Here is a tiny trained network, its code and every weight. The questions are about switching its units off for an input and a target symbol, where a switched-off unit gives its printed mean instead of its output.

import numpy as np


def w(rows, s, z=0):
    codes = np.array(rows[::2]) - 128.0
    scale = np.full(codes.shape[1], s)
    scale[-1] = z or s
    return codes * scale


def softmax(a):
    e = np.exp(a - a.max(-1, keepdims=True))
    return e / e.sum(-1, keepdims=True)


def log_softmax(a):
    a = a - a.max(-1, keepdims=True)
    return a - np.log(np.exp(a).sum(-1, keepdims=True))


def net(x, mask):
    ids = ['ΓΨΩαβεηθλμτφ'.index(c) for c in x.split()]
    T = len(ids)
    res = E[ids] + P[:T]
    u = 0
    for l in range(3):
        r = res
        for j in range(2):
            rows = slice(3 * j, 3 * j + 3)
            q, k, v = (r @ M[l][rows].T for M in (Q, K, V))
            z = softmax(np.where(np.tri(T) > 0, q @ k.T / 3**0.5, -1e9)) @ v
            o = O[l][rows]
            res = res + np.where(mask[u + j], z, o[:, -1]) @ o[:, :-1]
        u += 2
    return log_softmax(res[-1] @ U[:, :-1].T + U[:, -1])


Q, K, V, O = {}, {}, {}, {}
E = w([
[114,46,128,154,88,197,109,78,159,145,87],'Γ',
[132,55,105,108,133,161,44,122,200,154,228],'Ψ',
[52,97,172,139,212,207,131,41,173,149,161],'Ω',
[70,116,21,100,175,121,126,107,116,139,169],'α',
[122,251,193,55,154,140,118,126,223,116,88],'β',
[183,53,166,167,175,117,156,56,114,153,216],'ε',
[171,85,83,75,25,141,173,133,127,138,160],'η',
[137,154,108,206,128,177,219,108,189,200,89],'θ',
[83,88,157,101,184,221,137,100,101,101,166],'λ',
[43,117,136,166,159,141,144,113,170,148,207],'μ',
[152,78,71,98,163,130,93,48,153,121,81],'τ',
[157,111,52,131,131,43,118,93,121,137,176],'φ',
],0.013)
P = w([
[171,155,157,113,139,142,59,168,81,147,134],'0',
[146,130,82,129,136,169,129,63,185,79,175],'1',
[112,54,163,106,129,86,138,152,161,103,88],'2',
[156,122,84,113,150,129,53,105,150,217,107],'3',
[122,149,80,124,92,142,213,69,144,64,212],'4',
[119,31,159,114,144,56,185,184,160,104,89],'5',
[179,123,100,112,188,144,85,106,148,250,78],'6',
[173,147,106,109,79,136,215,70,162,77,227],'7',
[131,13,170,136,178,43,201,222,178,84,97],'8',
[155,156,128,83,242,183,82,129,145,241,105],'9',
],0.014)
Q[0] = w([
[44,171,143,157,67,108,115,119,154,2,173],'0.h1',
[125,107,100,70,169,129,181,78,172,138,127],'0.h1',
[89,123,174,161,59,126,155,150,113,76,112],'0.h1',
[129,78,131,117,194,78,141,181,158,122,128],'0.h2',
[165,161,241,96,127,64,94,194,79,109,74],'0.h2',
[205,106,106,164,104,183,185,52,79,74,207],'0.h2',
],0.0077)
K[0] = w([
[159,203,74,146,88,218,79,24,72,130,153],'0.h1',
[123,42,111,143,154,145,201,159,96,107,151],'0.h1',
[86,164,148,123,104,193,89,91,71,209,142],'0.h1',
[127,144,179,157,208,98,95,254,54,128,188],'0.h2',
[80,221,169,121,132,141,46,57,159,18,145],'0.h2',
[212,85,127,118,131,154,247,59,94,193,191],'0.h2',
],0.0064)
V[0] = w([
[67,101,117,53,94,100,225,129,253,88,161],'0.h1',
[206,215,152,128,119,130,154,166,97,51,129],'0.h1',
[39,59,113,139,126,149,79,214,92,194,179],'0.h1',
[125,142,190,119,215,92,141,81,140,127,175],'0.h2',
[63,213,135,164,124,119,115,165,129,123,68],'0.h2',
[103,55,80,164,97,152,143,84,130,115,139],'0.h2',
],0.0066)
O[0] = w([
[124,112,133,101,140,130,145,113,231,110,141,254],'0.h1',
[90,88,124,73,115,110,177,165,93,208,215,40],'0.h1',
[118,145,154,182,169,99,34,161,131,51,150,151],'0.h1',
[4,161,127,157,110,77,130,75,118,125,115,169],'0.h2',
[145,124,93,147,150,158,185,119,99,108,131,50],'0.h2',
[170,214,201,72,168,120,110,153,126,77,154,156],'0.h2',
],0.011,0.0071)
Q[1] = w([
[101,117,143,108,75,124,202,148,63,67,168],'1.h1',
[68,166,132,127,69,132,40,132,117,69,149],'1.h1',
[106,78,140,88,139,126,172,84,135,96,75],'1.h1',
[84,71,133,143,82,90,177,187,146,11,128],'1.h2',
[114,37,167,147,144,28,115,225,97,179,65],'1.h2',
[94,115,135,116,2,170,202,134,78,97,173],'1.h2',
],0.0069)
K[1] = w([
[171,254,132,91,51,207,63,11,78,189,170],'1.h1',
[136,127,101,136,128,151,162,67,163,124,202],'1.h1',
[159,197,53,95,122,74,143,197,103,169,100],'1.h1',
[94,187,108,91,34,202,57,76,61,180,143],'1.h2',
[125,61,48,104,147,188,74,104,58,81,179],'1.h2',
[160,203,124,148,99,149,130,20,161,176,145],'1.h2',
],0.0068)
V[1] = w([
[117,101,141,129,102,151,123,102,75,61,114],'1.h1',
[180,159,52,107,106,77,196,89,189,58,137],'1.h1',
[179,216,51,140,88,89,141,169,138,144,123],'1.h1',
[191,49,188,162,117,123,89,124,77,103,205],'1.h2',
[79,79,49,2,153,128,74,92,144,69,96],'1.h2',
[101,163,114,130,191,197,153,184,41,109,54],'1.h2',
],0.0081)
O[1] = w([
[208,102,59,97,134,147,219,59,132,113,146,91],'1.h1',
[119,96,243,111,63,152,79,116,119,207,212,242],'1.h1',
[137,175,166,226,94,90,93,177,151,170,199,3],'1.h1',
[67,10,121,79,123,191,143,92,21,99,148,119],'1.h2',
[121,199,192,2,123,143,122,100,131,115,110,251],'1.h2',
[189,128,135,91,225,76,185,134,141,178,158,39],'1.h2',
],0.008,0.0047)
Q[2] = w([
[205,171,108,156,94,198,157,108,73,118,217],'2.h1',
[159,174,108,132,156,253,11,99,141,210,97],'2.h1',
[160,146,83,92,109,193,4,136,107,245,133],'2.h1',
[54,44,158,41,129,141,149,106,180,109,126],'2.h2',
[137,199,134,59,139,141,83,48,225,135,122],'2.h2',
[113,242,115,70,88,139,102,97,122,105,193],'2.h2',
],0.0057)
K[2] = w([
[211,165,98,90,3,223,123,122,170,92,200],'2.h1',
[123,73,160,103,102,76,146,223,204,108,117],'2.h1',
[127,65,195,97,83,138,193,133,142,113,99],'2.h1',
[104,71,147,117,114,137,189,150,92,135,146],'2.h2',
[103,91,172,132,132,100,173,171,193,88,127],'2.h2',
[103,135,127,93,73,77,131,96,191,60,186],'2.h2',
],0.0072)
V[2] = w([
[62,197,106,71,84,134,173,192,154,64,254],'2.h1',
[224,77,114,66,37,74,99,144,110,154,44],'2.h1',
[146,140,144,137,126,71,127,211,40,127,139],'2.h1',
[81,100,185,139,108,82,174,44,179,119,105],'2.h2',
[82,98,148,130,111,28,157,218,125,84,123],'2.h2',
[76,175,87,155,166,96,138,84,53,136,139],'2.h2',
],0.0072)
O[2] = w([
[122,92,67,87,97,97,149,139,200,117,116,38],'2.h1',
[91,155,112,139,169,254,143,139,108,81,214,66],'2.h1',
[198,143,154,85,91,116,128,83,107,94,174,80],'2.h1',
[196,65,133,194,135,121,130,63,103,175,146,254],'2.h2',
[179,122,68,114,71,137,133,122,141,63,142,147],'2.h2',
[101,141,121,140,83,104,124,83,210,189,153,110],'2.h2',
],0.0099,0.0076)
U = w([
[79,150,138,150,43,141,97,72,114,131,178,99],'Γ',
[90,108,132,122,108,83,107,124,107,142,55,4],'Ψ',
[120,134,90,105,106,191,159,103,176,70,194,144],'Ω',
[124,98,149,161,149,107,57,218,68,197,110,246],'α',
[105,69,93,155,84,150,121,109,72,132,115,205],'β',
[124,239,175,89,127,88,83,142,159,92,127,139],'ε',
[125,102,63,217,134,111,123,120,195,43,135,127],'η',
[84,164,169,88,155,168,153,120,102,163,144,87],'θ',
[70,126,140,142,117,130,105,162,115,53,75,106],'λ',
[161,116,114,61,157,115,192,88,116,103,124,135],'μ',
[76,107,120,33,125,134,152,137,139,254,144,145],'τ',
[145,149,115,154,186,169,143,94,118,83,163,39],'φ',
],0.0071,0.0034)

Each question gives the input, a string of symbols that net reads in full, and the target symbol t.
The units are the heads (3 rows each of Q, K, V and O). Each row of codes is followed by its name. A weight is (code - 128) times the scale printed after its matrix; where a second scale follows, it is the last column's (O and U).
mask holds one flag per head, layer by layer. A switched-off head (its flag False) gives its mean, the last column of its rows in O, instead of its output. The means were averaged over made-up inputs and are rounded, as every weight is.
A unit's drop is (log p(t) with every unit on - log p(t) with that unit switched off) / (log p(t) with every unit on - log p(t) with every unit switched off).
The circuit of an input: a set's keep is (log p(t) with only the set's units on - log p(t) with every unit switched off) / (log p(t) with every unit on - log p(t) with every unit switched off). Starting from all 6 units, units are removed one at a time, each time the one whose removal leaves the highest keep (on an exact tie, the one counted first), for as long as the keep stays at least 0.8.
circuit, biggest first: the units of the circuit, biggest drop first
most important unit: the unit with the biggest drop
heads that matter: for each layer, one digit per head in row order, 1 if its drop is at least 0.15 and else 0, layers parted by /
input α α β α φ θ Ψ β τ, target μ: most important unit => 0.h1
input α θ Ψ α α α Ω, target ε: heads that matter => 10 / 01 / 00
input λ τ α α θ λ λ τ, target η: circuit, biggest first => 1.h2; 2.h1
input η α ε, target λ: heads that matter => 11 / 01 / 01
input φ α β ε θ β α α ε Ψ, target β: heads that matter => 00 / 01 / 01
input α θ ε τ, target β: heads that matter => 00 / 01 / 01
input θ β β α Γ η β α η φ, target Ω: circuit, biggest first => 2.h1; 0.h1
input θ τ β θ, target τ: heads that matter => 11 / 00 / 00
input θ Ψ α α θ λ α β λ α, target μ: heads that matter => 00 / 10 / 01
input β β η τ τ Ψ Ω, target λ: circuit, biggest first => 1.h2; 0.h1; 2.h2
input α α Γ α θ Ω α, target Ψ: heads that matter => 10 / 11 / 10
input θ β θ θ θ α α α, target η: heads that matter => 10 / 01 / 10
input α Ψ α α η α μ α ε, target μ: heads that matter => 10 / 01 / 10
input α α α α λ α β Ψ α, target μ: circuit, biggest first => 0.h1; 1.h2; 2.h1
input Ψ ε τ β α α α λ, target ε: most important unit => 1.h2
input β Γ λ α β θ θ β λ Ω, target μ: circuit, biggest first => 1.h1; 2.h2
input θ α θ β α μ α η λ, target ε: heads that matter => 10 / 11 / 11
input τ Ψ λ λ ε β θ μ θ, target φ: circuit, biggest first => 0.h1; 2.h1; 2.h2
input α β λ α τ η α, target Ω: heads that matter => 00 / 00 / 10
input α θ μ ε Γ β β η β, target μ: circuit, biggest first => 0.h1; 1.h2; 2.h2
input α τ θ τ θ α φ θ, target η: most important unit => 1.h2
input λ λ Ω β β Ω, target τ: circuit, biggest first => 1.h2; 2.h2; 0.h1
input Ψ α Γ α μ Ω α β θ, target β: circuit, biggest first => 0.h1; 1.h2; 1.h1; 2.h2
input θ ε θ α α Ω α θ α, target ε: heads that matter => 10 / 11 / 11
